The symbols move the objects like this.
state | η ζ
Tik | Ran Boz
Zak | Fol Rek
Faf | Liv Muv
Rek | Met Zak
Ran | Kuz Vov
Kuz | Rek Fol
Gal | Tik Rin
Teg | Ses Dok
Fip | Piz Bog
Muv | Siz Faf
Piz | Teg Guk
Boz | Rin Tik
Vov | Boz Ran
Met | Muv Liv
Guk | Bog Piz
Liv | Zak Met
Siz | Dok Ses
Rin | Fip Gal
Dok | Guk Teg
Ses | Faf Siz
Fol | Vov Kuz
Bog | Gal Fip

Name the object of each row.
0.102,-0.196,-0.177,-0.101,-0.163,-0.045,-0.033,-0.094,0.126,0.251,0.159,0.220,0.035,-0.030,0.009,-0.066,-0.002,0.030,-0.009,0.099: Teg
0.033,-0.018,0.081,0.174,-0.277,0.087,-0.043,-0.040,-0.173,0.093,-0.178,-0.125,-0.035,0.069,-0.175,-0.111,0.028,-0.057,0.046,-0.147: Liv
-0.101,0.224,0.092,0.120,0.050,0.032,0.011,-0.069,-0.092,-0.212,-0.195,-0.241,0.012,0.008,-0.094,0.141,0.107,-0.033,0.123,-0.033: Fol
0.047,0.014,0.097,0.176,-0.252,0.020,0.031,-0.037,-0.114,0.120,-0.122,-0.148,-0.079,0.097,-0.192,0.027,0.006,-0.022,0.041,-0.140: Tik
-0.048,0.030,0.066,-0.137,0.286,-0.075,0.021,0.138,0.113,-0.162,0.090,0.120,0.079,-0.098,0.197,0.092,0.054,0.045,-0.092,0.117: Muv
0.086,-0.179,-0.166,-0.039,-0.120,-0.051,-0.070,-0.079,0.175,0.253,0.140,0.190,0.066,-0.050,0.016,-0.032,-0.017,-0.046,-0.062,-0.016: Guk
0.037,0.020,0.104,0.166,-0.288,0.061,-0.070,-0.031,-0.123,0.105,-0.201,-0.138,-0.048,0.083,-0.167,-0.095,0.038,-0.036,0.019,-0.140: Liv
0.140,-0.043,0.012,0.092,-0.332,-0.039,-0.086,-0.021,-0.044,0.225,-0.112,-0.028,-0.026,0.081,-0.145,-0.019,-0.060,-0.029,-0.021,-0.065: Faf
-0.071,0.211,0.120,0.128,0.045,0.024,0.034,-0.051,-0.099,-0.212,-0.190,-0.189,0.010,0.025,-0.074,0.103,0.056,-0.068,0.097,-0.074: Fol
0.016,0.130,0.063,0.167,-0.130,0.027,0.004,-0.101,-0.176,-0.080,-0.225,-0.223,-0.003,0.085,-0.097,0.070,0.025,-0.026,0.022,-0.173: Zak
0.128,-0.040,0.024,0.122,-0.349,-0.069,-0.044,-0.046,0.001,0.233,-0.074,-0.045,-0.041,0.075,-0.119,-0.033,-0.039,-0.030,-0.009,-0.117: Faf
0.002,0.010,0.058,0.178,-0.262,0.082,-0.069,-0.071,-0.147,0.126,-0.154,-0.138,-0.040,0.048,-0.163,-0.079,0.022,-0.049,0.059,-0.116: Liv
-0.011,0.101,0.066,0.140,-0.134,0.057,0.014,-0.086,-0.182,-0.083,-0.238,-0.209,-0.036,0.099,-0.050,0.047,-0.006,0.013,0.017,-0.181: Zak
0.163,-0.114,-0.144,0.050,-0.256,-0.029,0.014,-0.095,0.059,0.264,0.055,0.098,-0.024,-0.031,-0.114,-0.090,-0.038,-0.050,-0.005,-0.017: Bog
-0.002,0.014,0.075,0.175,-0.261,0.047,-0.061,-0.033,-0.115,0.092,-0.189,-0.178,-0.047,0.074,-0.194,-0.080,-0.004,-0.016,0.020,-0.105: Liv
-0.095,0.173,0.131,0.025,0.202,-0.001,0.065,0.021,-0.045,-0.247,-0.138,-0.158,0.028,0.033,0.062,0.069,0.076,-0.064,0.114,0.066: Rek
0.013,0.026,0.103,0.186,-0.247,0.004,0.004,-0.011,-0.139,0.173,-0.112,-0.139,-0.057,0.103,-0.198,0.018,-0.012,-0.055,0.065,-0.125: Tik
0.080,-0.194,-0.165,-0.105,-0.146,-0.036,-0.012,-0.090,0.131,0.242,0.102,0.232,0.018,-0.023,-0.044,-0.113,-0.031,-0.003,0.009,0.144: Teg
-0.095,0.183,0.052,-0.068,0.318,0.047,0.051,0.139,-0.019,-0.286,-0.022,0.063,0.009,-0.025,0.113,0.058,0.069,0.020,-0.015,0.099: Met
-0.106,0.218,0.101,0.128,0.046,0.029,0.036,-0.049,-0.093,-0.208,-0.186,-0.208,0.017,0.001,-0.084,0.124,0.106,-0.073,0.087,-0.073: Fol
0.090,-0.165,-0.173,-0.116,-0.127,-0.034,0.000,-0.065,0.115,0.265,0.074,0.206,0.025,-0.040,-0.016,-0.109,-0.037,0.019,0.002,0.102: Teg
0.136,-0.159,-0.133,0.096,-0.259,-0.030,0.001,-0.067,0.054,0.252,0.043,0.103,0.010,-0.033,-0.112,-0.123,-0.007,-0.077,-0.007,0.032: Bog
-0.035,0.014,0.038,-0.198,0.263,-0.083,0.027,0.111,0.075,-0.210,0.123,0.077,0.035,-0.066,0.180,0.083,0.072,0.086,-0.123,0.132: Muv
0.016,-0.216,-0.108,-0.172,0.087,-0.045,0.002,-0.034,0.164,0.101,0.223,0.156,0.018,-0.095,0.086,-0.102,-0.041,0.106,-0.160,0.032: Dok
0.084,-0.214,-0.184,-0.109,-0.177,-0.044,-0.001,-0.117,0.114,0.244,0.122,0.205,0.039,-0.013,-0.006,-0.059,-0.034,0.022,0.024,0.076: Teg
-0.016,0.141,0.062,0.182,-0.135,0.041,0.038,-0.090,-0.177,-0.067,-0.241,-0.204,0.010,0.076,-0.092,0.043,0.012,-0.005,0.023,-0.184: Zak
-0.060,0.271,0.085,0.063,0.215,0.104,0.036,0.073,-0.016,-0.300,-0.141,-0.110,-0.008,0.014,0.031,0.062,-0.060,-0.033,0.038,-0.019: Vov
0.084,-0.159,-0.171,-0.144,-0.146,-0.049,-0.038,-0.110,0.141,0.257,0.107,0.230,0.032,-0.019,-0.012,-0.091,-0.044,0.031,-0.023,0.119: Teg
0.062,-0.201,-0.204,-0.067,-0.150,-0.054,-0.059,-0.098,0.166,0.239,0.130,0.164,0.061,-0.016,0.005,-0.037,-0.028,-0.042,-0.062,0.012: Guk
0.044,-0.192,-0.196,-0.068,-0.139,-0.074,-0.063,-0.111,0.220,0.233,0.158,0.188,0.066,-0.040,0.036,-0.028,-0.040,-0.011,-0.054,-0.018: Guk
0.015,0.063,0.087,0.162,-0.266,0.003,-0.017,0.001,-0.116,0.118,-0.144,-0.154,-0.085,0.114,-0.226,0.015,0.003,-0.031,0.057,-0.103: Tik
0.025,-0.178,-0.117,-0.191,0.057,-0.123,0.010,-0.010,0.153,0.170,0.177,0.200,0.048,-0.069,0.137,-0.048,-0.025,-0.023,-0.026,0.071: Piz

Start at a row and follow the symbols one at a time.
Answer with the object's row; about right is enough.
0.002,-0.256,-0.142,-0.183,0.101,-0.085,-0.045,-0.033,0.193,0.138,0.173,0.156,0.028,-0.068,0.070,-0.092,-0.022,0.086,-0.166,0.042
ζ: 0.080,-0.187,-0.182,-0.102,-0.123,-0.041,0.022,-0.085,0.154,0.228,0.121,0.241,0.015,0.003,-0.031,-0.123,-0.002,-0.004,-0.002,0.109
ζ: 0.004,-0.222,-0.125,-0.209,0.094,-0.042,0.005,-0.019,0.184,0.161,0.194,0.151,0.014,-0.092,0.041,-0.143,-0.028,0.076,-0.091,0.018
η: 0.076,-0.209,-0.166,-0.050,-0.110,-0.041,-0.082,-0.094,0.182,0.249,0.109,0.159,0.068,-0.056,0.022,-0.011,-0.029,-0.044,-0.061,-0.028
η: 0.149,-0.148,-0.140,0.105,-0.243,-0.023,-0.008,-0.109,0.054,0.289,0.059,0.085,-0.026,-0.037,-0.098,-0.085,-0.045,-0.037,0.002,0.029
η: 0.185,-0.103,-0.037,0.196,-0.256,0.005,-0.092,-0.034,-0.026,0.222,-0.016,-0.055,-0.071,0.066,-0.119,-0.064,-0.037,0.023,0.050,-0.058
ζ: -0.123,0.028,0.070,-0.149,0.320,-0.022,0.068,0.142,0.056,-0.171,0.157,0.103,0.100,-0.110,0.078,0.057,0.015,0.006,-0.045,0.066
ζ: 0.199,-0.085,-0.057,0.175,-0.250,0.038,-0.084,-0.033,-0.016,0.192,-0.047,-0.017,-0.082,0.072,-0.115,-0.092,-0.073,0.010,0.063,-0.090
η: 0.050,0.036,0.111,0.171,-0.250,0.018,0.024,-0.018,-0.123,0.136,-0.148,-0.171,-0.084,0.107,-0.183,0.016,0.002,-0.022,0.055,-0.097
-0.050,-0.094,-0.078,-0.197,0.215,-0.001,-0.030,0.064,0.113,-0.014,0.251,0.110,0.048,-0.064,0.132,-0.035,-0.014,0.150,-0.037,0.102
ζ: 0.172,-0.111,-0.123,0.079,-0.248,-0.010,0.026,-0.121,0.021,0.264,0.026,0.095,-0.037,-0.015,-0.125,-0.124,-0.052,-0.038,-0.022,0.018
ζ: -0.076,-0.108,-0.072,-0.242,0.233,-0.026,-0.029,0.020,0.100,-0.003,0.216,0.075,0.083,-0.096,0.150,-0.048,-0.022,0.136,-0.061,0.114
η: 0.007,-0.215,-0.118,-0.148,0.103,-0.130,-0.031,0.009,0.183,0.185,0.189,0.186,0.021,-0.023,0.113,-0.040,-0.011,0.018,-0.022,0.072
η: 0.112,-0.207,-0.152,-0.077,-0.153,-0.064,-0.005,-0.050,0.132,0.258,0.145,0.232,0.034,-0.037,-0.017,-0.068,-0.029,0.029,0.004,0.105
ζ: 0.021,-0.235,-0.148,-0.221,0.079,-0.074,-0.011,-0.014,0.182,0.118,0.170,0.182,-0.023,-0.099,0.036,-0.162,-0.041,0.074,-0.119,0.030
η: 0.064,-0.211,-0.190,-0.105,-0.133,-0.073,-0.091,-0.117,0.183,0.218,0.118,0.199,0.049,-0.018,0.000,-0.029,-0.062,-0.043,-0.063,0.001
ζ: 0.028,-0.196,-0.119,-0.171,0.085,-0.108,0.001,-0.003,0.146,0.163,0.182,0.205,0.017,-0.026,0.115,-0.064,-0.024,-0.025,-0.032,0.054
ζ: 0.082,-0.179,-0.160,-0.060,-0.153,-0.067,-0.075,-0.074,0.184,0.226,0.148,0.158,0.047,-0.015,0.001,-0.013,-0.003,-0.024,-0.036,-0.028
-0.023,0.253,0.103,0.060,0.045,0.042,0.032,-0.039,-0.179,-0.200,-0.173,-0.221,-0.033,0.080,0.030,0.090,0.041,-0.009,0.112,-0.103
η: -0.118,0.192,0.143,0.009,0.200,0.000,0.020,0.009,-0.067,-0.274,-0.121,-0.138,0.008,-0.015,0.070,0.090,0.030,-0.020,0.106,0.037
ζ: -0.017,0.132,0.025,0.145,-0.123,0.061,0.014,-0.047,-0.189,-0.095,-0.244,-0.217,-0.011,0.113,-0.082,0.057,-0.007,0.000,0.031,-0.156
ζ: -0.125,0.169,0.145,0.007,0.219,-0.025,0.063,0.042,-0.029,-0.286,-0.178,-0.096,0.019,0.014,0.087,0.073,0.022,-0.063,0.079,0.053
ζ: -0.010,0.132,0.073,0.133,-0.117,0.049,0.010,-0.099,-0.168,-0.095,-0.211,-0.206,-0.031,0.104,-0.054,0.056,-0.018,0.018,0.048,-0.171
η: -0.100,0.276,0.101,0.149,0.012,0.039,0.023,-0.031,-0.084,-0.199,-0.196,-0.235,0.012,0.014,-0.047,0.081,0.103,-0.073,0.110,-0.073
ζ: -0.053,0.262,0.100,0.025,0.087,0.060,0.046,-0.051,-0.214,-0.124,-0.154,-0.207,-0.016,0.114,0.002,0.082,0.064,-0.042,0.105,-0.116
ζ: -0.083,0.232,0.123,0.146,0.049,0.073,-0.001,-0.045,-0.119,-0.177,-0.187,-0.194,0.017,0.008,-0.087,0.112,0.075,-0.068,0.099,-0.044
ζ: -0.067,0.225,0.107,0.056,0.078,0.070,0.038,-0.082,-0.187,-0.162,-0.145,-0.248,-0.015,0.077,-0.034,0.107,0.083,-0.013,0.088,-0.086
0.028,-0.013,0.132,0.208,-0.277,0.035,0.026,-0.012,-0.110,0.116,-0.094,-0.122,-0.084,0.118,-0.186,0.013,-0.035,-0.002,0.050,-0.153
ζ: -0.083,0.129,0.058,-0.044,0.298,0.050,0.060,0.158,0.035,-0.237,0.029,-0.033,-0.019,0.014,0.157,0.192,0.083,0.038,-0.057,0.101
ζ: 0.021,0.033,0.127,0.174,-0.266,0.042,0.030,-0.013,-0.121,0.156,-0.142,-0.162,-0.070,0.128,-0.215,0.023,-0.014,-0.007,0.058,-0.113
ζ: -0.076,0.129,0.097,-0.049,0.317,0.070,0.052,0.109,-0.017,-0.223,0.025,0.000,-0.010,-0.002,0.109,0.176,0.060,0.030,-0.038,0.097
ζ: 0.040,0.036,0.110,0.172,-0.252,0.046,0.015,-0.035,-0.147,0.123,-0.123,-0.123,-0.067,0.083,-0.173,0.016,-0.008,-0.048,0.056,-0.153
η: -0.024,0.064,0.127,0.174,-0.138,0.074,0.000,-0.010,-0.228,-0.091,-0.209,-0.207,-0.025,0.110,-0.111,0.014,0.032,0.029,0.146,-0.118
η: -0.038,0.242,0.116,0.060,0.074,0.057,0.005,-0.055,-0.168,-0.150,-0.186,-0.202,-0.048,0.042,0.016,0.074,0.029,-0.048,0.108,-0.120
η: -0.099,0.202,0.143,0.009,0.214,-0.033,0.014,0.058,-0.038,-0.269,-0.118,-0.130,0.000,0.044,0.078,0.078,0.031,-0.054,0.129,0.025
η: -0.112,0.177,0.058,-0.108,0.294,0.079,0.040,0.147,-0.025,-0.264,-0.032,0.056,-0.005,-0.023,0.138,0.036,0.025,0.022,-0.015,0.071
-0.038,0.017,0.027,-0.184,0.293,-0.029,0.065,0.131,0.084,-0.160,0.123,0.112,0.026,-0.099,0.173,0.104,0.034,0.030,-0.150,0.101
η: -0.112,-0.056,-0.043,-0.211,0.147,-0.060,-0.057,0.088,0.137,-0.038,0.183,0.173,0.061,-0.124,0.095,-0.001,-0.041,0.027,-0.104,0.126
ζ: 0.208,-0.158,-0.138,0.019,-0.252,0.000,-0.071,-0.051,0.028,0.254,0.028,0.115,-0.065,0.006,-0.089,-0.138,-0.018,-0.044,-0.028,0.004
η: 0.141,-0.043,0.022,0.139,-0.338,-0.053,-0.075,-0.063,-0.024,0.212,-0.074,-0.045,-0.070,0.085,-0.160,-0.063,-0.029,-0.038,-0.066,-0.035
η: -0.016,-0.025,0.093,0.171,-0.289,0.075,-0.049,-0.083,-0.159,0.133,-0.158,-0.151,-0.059,0.073,-0.175,-0.103,0.030,-0.018,0.053,-0.114
η: 0.013,0.131,0.039,0.162,-0.160,0.030,-0.012,-0.102,-0.189,-0.075,-0.240,-0.214,-0.013,0.096,-0.069,0.061,-0.007,0.005,0.034,-0.200
η: -0.079,0.248,0.105,0.153,0.047,0.056,-0.002,-0.086,-0.089,-0.190,-0.215,-0.227,0.042,0.033,-0.059,0.117,0.067,-0.065,0.099,-0.044
η: -0.041,0.220,0.069,0.073,0.226,0.075,0.091,0.044,-0.062,-0.297,-0.115,-0.126,-0.055,0.001,0.037,0.062,-0.027,0.003,0.074,0.025
η: -0.096,0.135,0.064,-0.024,0.347,0.067,0.050,0.151,0.023,-0.249,0.010,-0.021,0.012,-0.012,0.104,0.166,0.078,0.017,-0.019,0.127
0.077,-0.204,-0.167,-0.138,-0.145,-0.071,-0.061,-0.099,0.100,0.224,0.123,0.216,0.025,-0.029,-0.022,-0.126,-0.050,0.010,-0.030,0.110
η: 0.199,-0.174,-0.116,0.013,-0.296,-0.010,-0.030,-0.075,0.056,0.236,0.089,0.112,-0.083,0.010,-0.059,-0.113,0.015,-0.056,-0.024,-0.024
ζ: -0.106,-0.108,-0.044,-0.207,0.152,-0.066,-0.054,0.093,0.146,-0.035,0.217,0.158,0.031,-0.152,0.096,-0.020,-0.016,0.059,-0.142,0.107
ζ: 0.201,-0.152,-0.144,0.032,-0.288,-0.033,-0.042,-0.071,0.018,0.230,0.034,0.104,-0.043,0.004,-0.053,-0.121,-0.012,-0.060,-0.024,0.002
ζ: -0.107,-0.096,-0.078,-0.192,0.149,-0.058,-0.052,0.077,0.137,-0.012,0.251,0.163,0.064,-0.127,0.143,-0.032,-0.030,0.061,-0.138,0.085
η: 0.029,-0.203,-0.148,-0.173,0.080,-0.047,-0.007,-0.037,0.213,0.156,0.185,0.141,0.036,-0.109,0.049,-0.119,-0.028,0.071,-0.125,0.030
ζ: 0.076,-0.206,-0.147,-0.107,-0.169,-0.087,-0.004,-0.084,0.116,0.232,0.088,0.240,0.010,0.001,-0.044,-0.079,-0.034,-0.008,0.007,0.091
η: 0.207,-0.200,-0.125,0.027,-0.283,-0.011,-0.036,-0.049,0.060,0.214,0.063,0.112,-0.068,-0.005,-0.038,-0.170,0.003,0.004,-0.027,-0.033
η: 0.127,-0.043,0.040,0.098,-0.345,-0.085,-0.053,-0.062,-0.051,0.204,-0.048,-0.031,-0.029,0.095,-0.158,-0.068,-0.038,-0.024,-0.032,-0.058
0.051,-0.191,-0.169,-0.062,-0.155,-0.067,-0.036,-0.030,0.184,0.226,0.136,0.208,0.033,-0.010,0.016,-0.040,-0.029,-0.054,-0.058,-0.021
ζ: 0.020,-0.208,-0.116,-0.173,0.091,-0.125,0.010,-0.021,0.181,0.178,0.179,0.200,0.015,-0.058,0.111,-0.046,-0.038,-0.013,-0.034,0.050
η: 0.117,-0.171,-0.144,-0.092,-0.169,-0.061,-0.039,-0.111,0.122,0.233,0.121,0.230,0.043,-0.024,-0.021,-0.108,-0.052,0.019,-0.012,0.094
η: 0.209,-0.155,-0.118,-0.001,-0.298,-0.030,-0.032,-0.024,0.060,0.236,0.077,0.086,-0.068,0.014,-0.051,-0.105,-0.017,-0.064,-0.001,-0.019
η: 0.137,-0.055,0.024,0.100,-0.343,-0.063,-0.073,-0.043,-0.040,0.249,-0.082,-0.030,-0.051,0.088,-0.152,-0.070,-0.049,-0.022,-0.021,-0.092
η: -0.011,-0.014,0.046,0.150,-0.311,0.039,-0.045,-0.033,-0.102,0.116,-0.178,-0.150,-0.050,0.078,-0.204,-0.107,0.034,-0.060,0.047,-0.112
ζ: -0.076,0.212,0.040,-0.100,0.257,0.093,0.039,0.101,-0.059,-0.266,-0.038,0.076,0.005,-0.026,0.127,0.073,0.044,0.023,-0.012,0.085
η: -0.034,-0.009,0.024,-0.169,0.251,-0.049,0.086,0.147,0.080,-0.174,0.101,0.102,0.039,-0.065,0.184,0.071,0.064,0.035,-0.092,0.123
ζ: 0.143,-0.040,-0.024,0.114,-0.367,-0.056,-0.044,-0.044,-0.074,0.216,-0.073,-0.035,-0.041,0.047,-0.172,-0.073,-0.026,-0.015,-0.033,-0.050
-0.029,0.071,0.122,0.167,-0.137,0.056,-0.017,-0.020,-0.204,-0.069,-0.191,-0.209,-0.006,0.091,-0.085,0.011,-0.040,0.024,0.142,-0.101
ζ: -0.102,0.219,0.095,0.051,0.231,0.099,0.030,0.068,-0.037,-0.300,-0.141,-0.079,0.018,0.028,0.049,0.042,0.003,0.007,0.052,-0.010
ζ: -0.027,0.048,0.102,0.177,-0.114,0.050,0.041,-0.022,-0.239,-0.092,-0.217,-0.209,-0.034,0.106,-0.103,-0.015,0.008,0.016,0.134,-0.079
ζ: -0.106,0.226,0.092,0.065,0.238,0.103,0.043,0.067,-0.059,-0.299,-0.098,-0.101,-0.045,-0.012,0.071,0.064,-0.029,0.002,0.063,0.007
ζ: -0.040,0.042,0.087,0.157,-0.151,0.080,-0.022,-0.047,-0.246,-0.110,-0.224,-0.193,-0.027,0.071,-0.115,-0.019,-0.003,0.006,0.125,-0.128
η: -0.052,0.249,0.114,0.037,0.087,0.049,0.015,-0.056,-0.168,-0.142,-0.154,-0.216,-0.031,0.073,0.003,0.086,0.061,-0.003,0.084,-0.111
η: -0.077,0.190,0.154,0.008,0.207,0.032,0.060,0.030,-0.043,-0.311,-0.153,-0.112,0.020,0.058,0.050,0.102,0.041,-0.059,0.110,0.026
η: -0.091,0.217,0.045,-0.107,0.288,0.065,0.046,0.107,-0.056,-0.263,0.003,0.042,-0.009,-0.010,0.145,0.090,0.050,0.032,0.007,0.116
ζ: -0.012,-0.018,0.070,0.162,-0.274,0.097,-0.051,-0.031,-0.182,0.128,-0.185,-0.159,-0.006,0.077,-0.170,-0.078,0.025,-0.042,0.029,-0.127
-0.005,-0.012,0.060,0.172,-0.290,0.056,-0.047,-0.038,-0.137,0.079,-0.193,-0.152,-0.077,0.128,-0.180,-0.096,0.013,-0.042,0.053,-0.146
η: -0.019,0.085,0.056,0.162,-0.121,0.019,0.015,-0.112,-0.173,-0.107,-0.232,-0.226,-0.042,0.093,-0.085,0.055,0.047,-0.005,0.044,-0.212
ζ: -0.107,0.204,0.125,0.015,0.227,-0.014,0.047,0.036,-0.032,-0.234,-0.131,-0.134,0.026,-0.001,0.047,0.115,0.008,-0.048,0.082,0.069
ζ: 0.003,0.144,0.048,0.147,-0.162,0.049,0.016,-0.107,-0.198,-0.097,-0.177,-0.246,-0.027,0.101,-0.085,0.062,-0.010,-0.008,0.030,-0.180
η: -0.042,0.206,0.060,0.141,0.054,0.013,0.036,-0.043,-0.109,-0.215,-0.167,-0.240,0.056,0.026,-0.048,0.100,0.060,-0.052,0.115,-0.058
ζ: -0.040,0.247,0.107,0.061,0.098,0.070,0.061,-0.062,-0.201,-0.159,-0.172,-0.225,-0.004,0.112,0.000,0.116,0.066,-0.005,0.073,-0.114
η: -0.090,0.237,0.131,0.007,0.210,-0.011,0.027,0.025,-0.028,-0.256,-0.138,-0.120,0.013,0.003,0.076,0.139,0.043,-0.045,0.124,0.030
ζ: 0.021,0.122,0.047,0.147,-0.122,0.061,-0.021,-0.126,-0.167,-0.046,-0.222,-0.244,-0.026,0.076,-0.083,0.061,-0.019,-0.026,0.052,-0.194
ζ: -0.147,0.204,0.137,-0.026,0.217,0.004,0.076,0.084,-0.025,-0.239,-0.166,-0.151,0.031,0.018,0.056,0.068,0.013,-0.076,0.151,0.025
-0.011,0.091,0.039,0.142,-0.110,0.046,-0.001,-0.093,-0.175,-0.046,-0.215,-0.229,-0.014,0.117,-0.105,0.049,0.007,-0.019,0.021,-0.197
ζ: -0.072,0.210,0.146,0.013,0.207,0.006,0.070,0.036,-0.061,-0.232,-0.148,-0.157,-0.001,0.012,0.067,0.094,0.074,-0.048,0.103,0.031
η: -0.130,0.155,0.040,-0.084,0.304,0.052,0.042,0.116,-0.048,-0.236,-0.008,0.038,-0.024,-0.059,0.142,0.083,0.049,0.023,0.034,0.092
η: -0.010,0.050,0.058,-0.190,0.279,-0.072,0.029,0.141,0.106,-0.196,0.125,0.082,0.029,-0.079,0.164,0.066,0.071,0.032,-0.078,0.081
ζ: 0.101,-0.047,0.006,0.089,-0.361,-0.056,-0.064,-0.044,-0.052,0.237,-0.072,-0.045,-0.066,0.076,-0.162,-0.050,-0.064,-0.003,-0.043,-0.044
η: -0.049,0.011,0.066,0.198,-0.295,0.060,-0.046,-0.017,-0.137,0.096,-0.234,-0.142,-0.036,0.055,-0.131,-0.088,0.032,-0.039,0.042,-0.106
ζ: -0.107,0.149,0.032,-0.121,0.294,0.065,0.055,0.119,-0.029,-0.297,-0.018,0.011,0.007,-0.049,0.097,0.046,0.030,0.013,0.003,0.107
η: -0.051,0.002,0.035,-0.164,0.271,-0.021,0.099,0.121,0.079,-0.193,0.107,0.116,0.014,-0.069,0.192,0.057,0.062,0.007,-0.115,0.105
η: -0.124,-0.075,-0.041,-0.202,0.159,-0.049,-0.022,0.092,0.117,-0.027,0.253,0.177,0.074,-0.112,0.091,-0.029,-0.037,0.028,-0.091,0.096
0.056,-0.182,-0.152,-0.100,-0.132,-0.034,-0.044,-0.123,0.100,0.243,0.140,0.231,0.046,-0.037,-0.046,-0.117,-0.068,0.005,0.000,0.113
η: 0.235,-0.135,-0.130,0.040,-0.264,-0.040,-0.046,-0.057,0.030,0.239,0.033,0.090,-0.091,0.016,-0.055,-0.123,0.036,-0.053,-0.025,0.003
ζ: -0.136,-0.092,-0.058,-0.243,0.131,-0.080,-0.058,0.099,0.141,-0.001,0.240,0.134,0.052,-0.167,0.125,-0.040,-0.021,0.078,-0.129,0.098
ζ: 0.182,-0.165,-0.127,0.034,-0.259,0.017,-0.053,-0.064,0.011,0.232,0.052,0.079,-0.068,-0.003,-0.065,-0.137,-0.007,-0.048,-0.014,0.009
ζ: -0.115,-0.081,-0.058,-0.184,0.171,-0.087,-0.021,0.075,0.119,-0.023,0.253,0.188,0.043,-0.163,0.110,-0.038,-0.028,0.056,-0.143,0.119
ζ: 0.211,-0.145,-0.140,0.022,-0.300,0.003,-0.046,-0.087,-0.015,0.230,0.079,0.132,-0.062,0.029,-0.046,-0.115,0.020,-0.028,-0.036,0.004
η: 0.158,-0.035,0.032,0.120,-0.383,-0.056,-0.065,-0.060,-0.027,0.214,-0.038,-0.021,-0.026,0.101,-0.193,-0.031,-0.078,0.013,-0.029,-0.073
η: -0.011,0.013,0.069,0.175,-0.269,0.038,-0.069,-0.028,-0.120,0.107,-0.162,-0.129,-0.047,0.059,-0.184,-0.097,0.015,0.002,0.050,-0.106
ζ: -0.134,0.182,0.045,-0.084,0.285,0.061,0.039,0.097,-0.026,-0.257,-0.028,0.069,0.012,-0.031,0.110,0.038,0.045,-0.006,-0.026,0.098
-0.109,0.227,0.030,-0.086,0.262,0.091,0.062,0.139,-0.001,-0.251,-0.016,0.040,-0.033,-0.031,0.126,0.044,0.032,0.047,-0.018,0.092
ζ: 0.015,0.004,0.072,0.173,-0.300,0.068,-0.058,-0.043,-0.114,0.130,-0.176,-0.144,-0.055,0.045,-0.167,-0.084,0.029,0.007,-0.001,-0.145
η: -0.003,0.130,0.113,0.170,-0.155,0.073,-0.039,-0.104,-0.172,-0.081,-0.242,-0.190,-0.024,0.136,-0.115,0.058,0.021,-0.019,0.046,-0.210
ζ: -0.135,0.215,0.140,0.014,0.233,-0.005,0.050,0.023,-0.097,-0.277,-0.131,-0.120,0.013,0.002,0.055,0.092,0.066,-0.065,0.097,0.042
η: -0.125,0.194,0.035,-0.090,0.311,0.068,0.034,0.090,0.005,-0.253,-0.045,0.051,-0.022,-0.031,0.134,0.022,0.027,0.039,0.006,0.127
ζ: 0.022,0.000,0.095,0.157,-0.307,0.038,-0.038,-0.020,-0.174,0.091,-0.213,-0.131,-0.029,0.051,-0.183,-0.080,0.069,-0.024,0.067,-0.135
ζ: -0.112,0.234,-0.017,-0.083,0.286,0.125,0.046,0.087,-0.055,-0.260,-0.018,0.082,-0.033,-0.009,0.129,0.060,0.045,0.034,-0.018,0.142
ζ: -0.017,-0.001,0.053,0.176,-0.260,0.045,-0.038,-0.007,-0.149,0.098,-0.166,-0.155,-0.027,0.097,-0.175,-0.101,0.063,-0.036,0.040,-0.132
ζ: -0.089,0.208,0.040,-0.125,0.302,0.091,0.004,0.138,-0.019,-0.229,-0.061,0.043,0.002,-0.027,0.121,0.052,0.045,0.005,0.004,0.116
-0.106,0.199,0.152,0.023,0.185,0.005,0.021,0.038,-0.069,-0.273,-0.141,-0.163,0.051,0.008,0.100,0.115,0.039,-0.051,0.078,0.027
η: -0.107,0.178,0.041,-0.087,0.309,0.092,0.033,0.101,-0.011,-0.261,0.008,0.019,-0.046,-0.014,0.111,0.031,0.074,0.027,0.010,0.100
ζ: 0.006,-0.023,0.068,0.192,-0.322,0.062,-0.035,-0.055,-0.171,0.103,-0.189,-0.115,-0.057,0.066,-0.183,-0.102,0.036,0.001,0.055,-0.119
η: -0.029,0.109,0.082,0.161,-0.141,0.053,0.013,-0.101,-0.194,-0.087,-0.233,-0.223,0.002,0.103,-0.073,0.068,-0.007,0.017,0.007,-0.182
η: -0.057,0.232,0.119,0.154,0.066,0.047,0.038,-0.051,-0.121,-0.161,-0.182,-0.204,0.015,0.018,-0.071,0.114,0.056,-0.041,0.094,-0.067
